[128 = 0]
[120  71 134 120 128 116 127 120 127 126 102 142 118 137  92 155 160 176] : <67>
[179  94 154 124 126 146 132 130 140 128 124 164 165 160 157 129 131 178] : <66>
[129  49 123 122 117 123 144  88 158 138 119 126 173 174 111 224 151 213] : <66>
[122 114 135 131 129 141 121 120 123 127 114 125 119 170 115 129 156 135] : <67>
[158 113 136 128 118 121 118 128 119 123 132 129 150 112 120 150 154 205] : <57>
[111 115 132 133 124  97 135 111 122 128 100 154 117 199 127 131 143 186] : <67>
[116  71 136 132 136 126 118 112 103 120  91 141 123 149  90 111 146 191] : <67>
[102 119 139 135 122 111 131  96 111 130  86 147 115 220 127 124 142 203] : <67>
[121  78 131 132 132 125 126 121 122 127 114 135 120 178 107 153 156 120] : <67>
[107  70 138 129 126 124 109 121 114 124  95 153  76 229 126 102 143 149] : <66>
[116  67 164 136 151 163  97 101 124 121  90 102 157 230 123  82 135 154] : <67>
[128  53 134 124 130 113 125 124 133 125 108 142 113 172  96 159 160 150] : <67>
[116  76 140 131 131 128 125 132 124 125 107 135 118 187 102 138 165 143] : <67>
[165  67 139 132 129 143 129 122 157 139 123 152 137 219 111 191 162 197] : <66>
[120 103 134 122 128 119 126 120 130 129 109 135 123 142 105 136 157 173] : <67>
[103 117 142 124 118 105 130 111 101 117  89 172 133 146 139 101 126 203] : <67>
[115 150 111 125 130 126 132 111 136 130 109 107 108 122 140 166 153 143] : <66>
[124  99 124 122 139 128 105 111 136 134 138 118  84 102 107 122 152 190] : <66>
[145 184 139 134 123 112 121  88 124 120  91 113 130 146 136 134 127 180] : <67>
[109  32 123 126 124 122 119 127 135 151 126 175  77 214 100 147 176 195] : <67>
[165  79 138 130 121 117 119 124 119 125 107 141 145 148 105 164 179 211] : <57>
[ 95  63 116 121 120 105 137  94 123 124 100 112 151 157  86 182 152 178] : <57>
[114  52 112 124 134 112 130 112 136 129  85 125  91 173  95 193 178 141] : <66>
[151 113 150 134 129 160 126 139 174 168 173 137 201 255 123 231 178 177] : <66>
[128 101 127 130 129 124 125 125 127 130 116 131 117 158 115 128 146 133] : <67>
[ 52   8 119 113 119  89 141  88 156 135 134 142 141 221  90 255 171 195] : <66>
[124  74 119 115 128  87 127 131 127 150 126 139 147  89  80 168 167 208] : <66>
[114 124 136 123 124 125 126 114 129 132 119 128 130 135 115 124 125 166] : <67>
[ 83  45 143 121 140 130 122 114 107 135  72 149 126 180  79 168 176 154] : <66>
[ 47 105 141 124 136 129 114 157 120 120 113 128 132 216 119 150 176 114] : <66>
[154  32 138 105 127 109 141 128 161 128 101 142 131  61  93 175 124 191] : <66>
[ 98  85 128 117 138  95 118 159 133 128 115 145 154 197 120 114 160 159] : <66>
[143  65 130 133 134 133 119 139 102 104 113 162 132 193 123 115 166  70] : <57>
[135  90 132 127 131 133 121 139 105 108 116 155 134 149 126 146 150 127] : <57>
[122  30 132 124 131 119 127 121 128 130 105 142 114 154  97 157 155 154] : <67>

[172 118 116 175 155 121 119 152  92 109 154 118 127 158 152 101 122 118
 139 170 128 125 121 119 131 131 100 110 121  87 155 132 158 124 103 121
 135 125 102 126 143 119 136 143 102 144 111 135 110 118 163 140 137] : [31]
[164 198 133  99 135 140 124 202 139 108 138 117 130 154 149 105 149 146
 122 186 155 124 130 127  63 146 112  95 127  98 140 155 146 122  76 112
 134 124  72 133 154 141 204 146  81 133 126 169 135 187 168 137 140] : [26]
[145 221 137  86 133 140 125 187 147 114 138 121 128 150 145 105 150 150
 121 194 161 124 133 128  61 143 114 101 133 106 131 146 132 127  79 109
 132 124  74 131 154 166 213 146  98 146 133 171 143 195 159 134 140] : [32]
[168 206 123 111 132 136 106 194 111 119 165 115 113 157 152  86 168 139
 112 180 152 130 126 123  92 148 106 104 124  94 147 155 164 120  53 121
 137 116  67 131 164 143 199 154  76 147 110 168 126 168 175 143 140] : [32]
[ 28  60 100 160 124 122 129  99  94 143 129 130 124 107 116 123 151 103
 147  95 106 146 117 124 172 114 120 137 118 117 120 132 176 123 139 112
 117 114 140 107 185 114 113 113 106 141 103 112 184  13 125 142 153] : [31]
[215 246 126 207 148 110 115 113  76 111 164 129  91 133 129 108 135 117
 137 144 106 119 120 127 252 126 120 145 113  62 126 108 144 133 163 131
 130 136 147 138 126  60 100 128 149  87 119  91 112 114 119 138 114] : [26]
[ 45  50 104 143 119 118 146 133 147 141 116 131 153 115 128 132 165 126
 150  98 136 139 111 129  77 122 116 117 125 139 109 145 157 115 138 127
 117 123 119 107 189 145 135 110  89 167 107 122 148  66 134 140 143] : [26]
[190 255 128 138 131 122 127 123  98 110 151 139 114 155 123 132 133 136
 124 134 126 129 123 130 195 127 122 152 118  88 114 113 115 135 146 131
 128 137 147 148 132  72 109 122 135  83 143  94 126 137 109 129 106] : [32]
[243 255 150 135 151 124 116 126 119 113 159 131  90 134 138 117 132 145
 115 174 120 119 135 128 245 127 131 147 123  59 116 117 117 138 139 123
 139 138 140 154  98 100 114 144 159  47 136 115 139 174 123 129  97] : [32]
[ 59  39 115 158 120 119 135 100 106 139 123 131 125 106 119 123 141 104
 154  87 109 143 115 126 178 113 122 144 118 114 117 123 170 122 144 108
 117 119 140 116 194 124 107 120 100 143 110 103 187  11 114 135 148] : [31]
[207 233 122 186 138 114 124 110  93 116 159 135 110 154 124 121 129 114
 139 136 104 124 116 128 217 124 118 147 116  76 121 109 129 132 163 134
 123 137 150 134 138  69  94 116 127  94 121  89 114 115 117 135 112] : [32]
[177 199 107 219 151 115 104 160  79 103 163 114 109 139 155  80 135 121
 132 166 124 128 116 119 142 135  93 110 114  64 166 136 179 121  93 125
 140 119  90 119 158 111 125 149  86 140  89 140 102  95 181 150 146] : [31]
[124 131 124 110 125 137 122 158 117 111 137 118 138 133 146 108 149 137
 118 163 143 136 131 122  61 137 113 101 127  91 152 150 153 126  82 115
 132 118  92 143 148 146 205 143  99 159 115 157 143 144 159 138 148] : [31]
